Below is a small trained network, with its code and all its weights. Each question gives an input and a class and asks what happens when units are switched off, that is, made to give their printed mean instead of their output.

import numpy as np


def w(rows, s, z=0):
    codes = np.array(rows[::2]) - 128.0
    scale = np.full(codes.shape[1], s)
    scale[-1] = z or s
    return codes * scale


def f(y):
    return np.maximum(y, 0)


def log_softmax(a):
    a = a - a.max(-1, keepdims=True)
    return a - np.log(np.exp(a).sum(-1, keepdims=True))


def net(x, mask):
    res = np.array(x, float).reshape(1, 5) / 4 @ E
    y = f(res @ A[0][:, :-1].T + A[0][:, -1])
    res = res + np.where(mask, y, B[0][:, -1]) @ B[0][:, :-1]
    return log_softmax(res[-1] @ U[:, :-1].T + U[:, -1])


A, B = {}, {}
E = w([
[130,129,129,130],'x0',
[120,41,95,245],'x1',
[162,62,255,101],'x2',
[200,87,44,62],'x3',
[129,129,129,127],'x4',
],0.0097)
A[0] = w([
[112,141,102,120,98],'n1',
[76,137,165,158,72],'n2',
[131,164,145,146,250],'n3',
[104,182,72,141,82],'n4',
[132,115,69,250,92],'n5',
[67,111,139,151,124],'n6',
[159,122,116,125,185],'n7',
[185,144,39,109,118],'n8',
[120,187,68,171,89],'n9',
[159,172,149,108,90],'n10',
[137,76,96,134,56],'n11',
[110,82,182,102,98],'n12',
[116,225,107,90,130],'n13',
[69,173,152,115,130],'n14',
[83,65,115,126,89],'n15',
[73,150,67,142,111],'n16',
[158,74,90,82,68],'n17',
[125,88,111,203,83],'n18',
[179,132,165,141,201],'n19',
[141,177,100,148,91],'n20',
[90,180,150,170,83],'n21',
[102,186,169,66,111],'n22',
[102,135,140,136,100],'n23',
[75,177,183,171,52],'n24',
[155,83,64,72,52],'n25',
[55,146,136,147,102],'n26',
[150,54,205,101,98],'n27',
[143,114,75,102,166],'n28',
[149,159,157,107,102],'n29',
[168,75,131,80,142],'n30',
[111,77,120,137,95],'n31',
[123,168,131,88,73],'n32',
[116,134,89,138,160],'n33',
[196,85,128,116,109],'n34',
[103,155,176,130,118],'n35',
],0.016,0.013)
B[0] = w([
[156,162,137,178,145],'n1',
[102,119,191,65,170],'n2',
[57,107,36,238,254],'n3',
[199,212,194,109,186],'n4',
[157,69,121,149,244],'n5',
[76,157,115,88,178],'n6',
[52,152,73,190,185],'n7',
[60,116,185,109,219],'n8',
[165,184,219,130,199],'n9',
[187,61,141,147,155],'n10',
[121,100,184,85,149],'n11',
[204,198,170,175,181],'n12',
[159,3,139,201,217],'n13',
[68,143,131,103,188],'n14',
[175,77,169,147,151],'n15',
[171,181,195,163,200],'n16',
[108,119,247,40,162],'n17',
[171,53,181,91,196],'n18',
[110,165,49,238,208],'n19',
[167,205,183,145,157],'n20',
[118,105,172,89,175],'n21',
[176,56,141,186,207],'n22',
[120,127,174,65,142],'n23',
[122,118,224,12,188],'n24',
[111,115,235,74,173],'n25',
[92,93,154,63,174],'n26',
[183,204,197,157,216],'n27',
[74,123,145,147,203],'n28',
[127,56,120,167,157],'n29',
[56,129,163,162,186],'n30',
[210,109,136,116,153],'n31',
[207,45,166,103,156],'n32',
[122,139,191,218,191],'n33',
[81,159,166,72,168],'n34',
[73,132,133,51,179],'n35',
],0.0068,0.013)
U = w([
[199,32,161,127,62],'0',
[77,147,155,146,231],'1',
[177,253,190,131,74],'2',
[42,139,189,64,43],'3',
[88,141,141,144,247],'4',
[87,209,36,134,153],'5',
[162,204,61,42,84],'6',
[192,201,67,41,84],'7',
],0.011,0.012)

Each question gives the input, the list of numbers given to net, and the class t.
The units are the neurons (one row each of A and B). Each row of codes is followed by its name. A weight is (code - 128) times the scale printed after its matrix; where a second scale follows, it is the last column's (A, B and U).
mask holds one flag per neuron, in row order. A switched-off neuron (its flag False) gives its mean, the last column of its row in B, instead of its output. The means were averaged over made-up inputs and are rounded, as every weight is.
A unit's drop is (log p(t) with every unit on - log p(t) with that unit switched off) / (log p(t) with every unit on - log p(t) with every unit switched off).
The circuit of an input: a set's keep is (log p(t) with only the set's units on - log p(t) with every unit switched off) / (log p(t) with every unit on - log p(t) with every unit switched off). Starting from the 12 units with the biggest drops (on a tie, the unit counted first), units are removed one at a time, each time the one whose removal leaves the highest keep (on an exact tie, the one counted first), for as long as the keep stays at least 0.8.
units of the circuit, in order: the units of the circuit, biggest drop first
unit that matters most: the unit with the biggest drop
top k neurons: the k neurons with the biggest drops, biggest first
drop of u: that unit's drop, to one decimal
input [-3,5,7,1,2], class 2: units of the circuit, in order	[n27; n13]
input [2,7,0,0,-5], class 0: units of the circuit, in order	[n18]
input [1,-1,-8,-6,-6], class 2: top 2 neurons	[n4; n9]
input [4,-4,2,6,-3], class 3: units of the circuit, in order	[n17; n34]
input [5,4,6,-5,0], class 2: top 2 neurons	[n27; n12]
input [7,7,-7,-6,-5], class 0: top 3 neurons	[n5; n18; n27]
input [1,-8,2,-7,8], class 0: units of the circuit, in order	[n22; n13]
input [0,-7,-5,-6,5], class 0: units of the circuit, in order	[n13; n22]
input [4,-2,6,0,-5], class 2: top 3 neurons	[n27; n12; n13]
input [-8,6,7,8,1], class 3: top 3 neurons	[n34; n17; n30]
input [-3,7,-7,-1,2], class 0: top 2 neurons	[n5; n18]
input [-5,5,-5,-7,-2], class 3: top 2 neurons	[n24; n26]
input [-4,6,2,-6,-3], class 0: top 2 neurons	[n18; n5]
input [-8,-4,8,-7,0], class 2: units of the circuit, in order	[n27]
input [-4,6,-6,3,5], class 0: top 2 neurons	[n5; n18]
input [-6,1,-7,4,-2], class 2: top 3 neurons	[n4; n9; n16]
input [2,-2,4,6,4], class 3: top 2 neurons	[n17; n34]
input [-6,-5,-8,6,5], class 2: top 4 neurons	[n4; n9; n16; n20]
input [-6,0,7,-5,-1], class 2: top 2 neurons	[n27; n12]
input [3,-8,5,-1,-7], class 0: units of the circuit, in order	[n22]
input [5,-4,-7,4,0], class 2: top 2 neurons	[n4; n9]
input [-5,-6,5,8,-2], class 3: top 2 neurons	[n17; n34]
input [-6,-4,5,6,-8], class 1: drop of n33	-0.1
input [3,3,-2,6,-1], class 3: drop of n27	0.0
input [1,1,0,3,3], class 5: drop of n22	0.1
input [4,-8,-4,-3,4], class 0: drop of n13	0.2
input [-1,-2,0,-8,-7], class 3: unit that matters most	n24
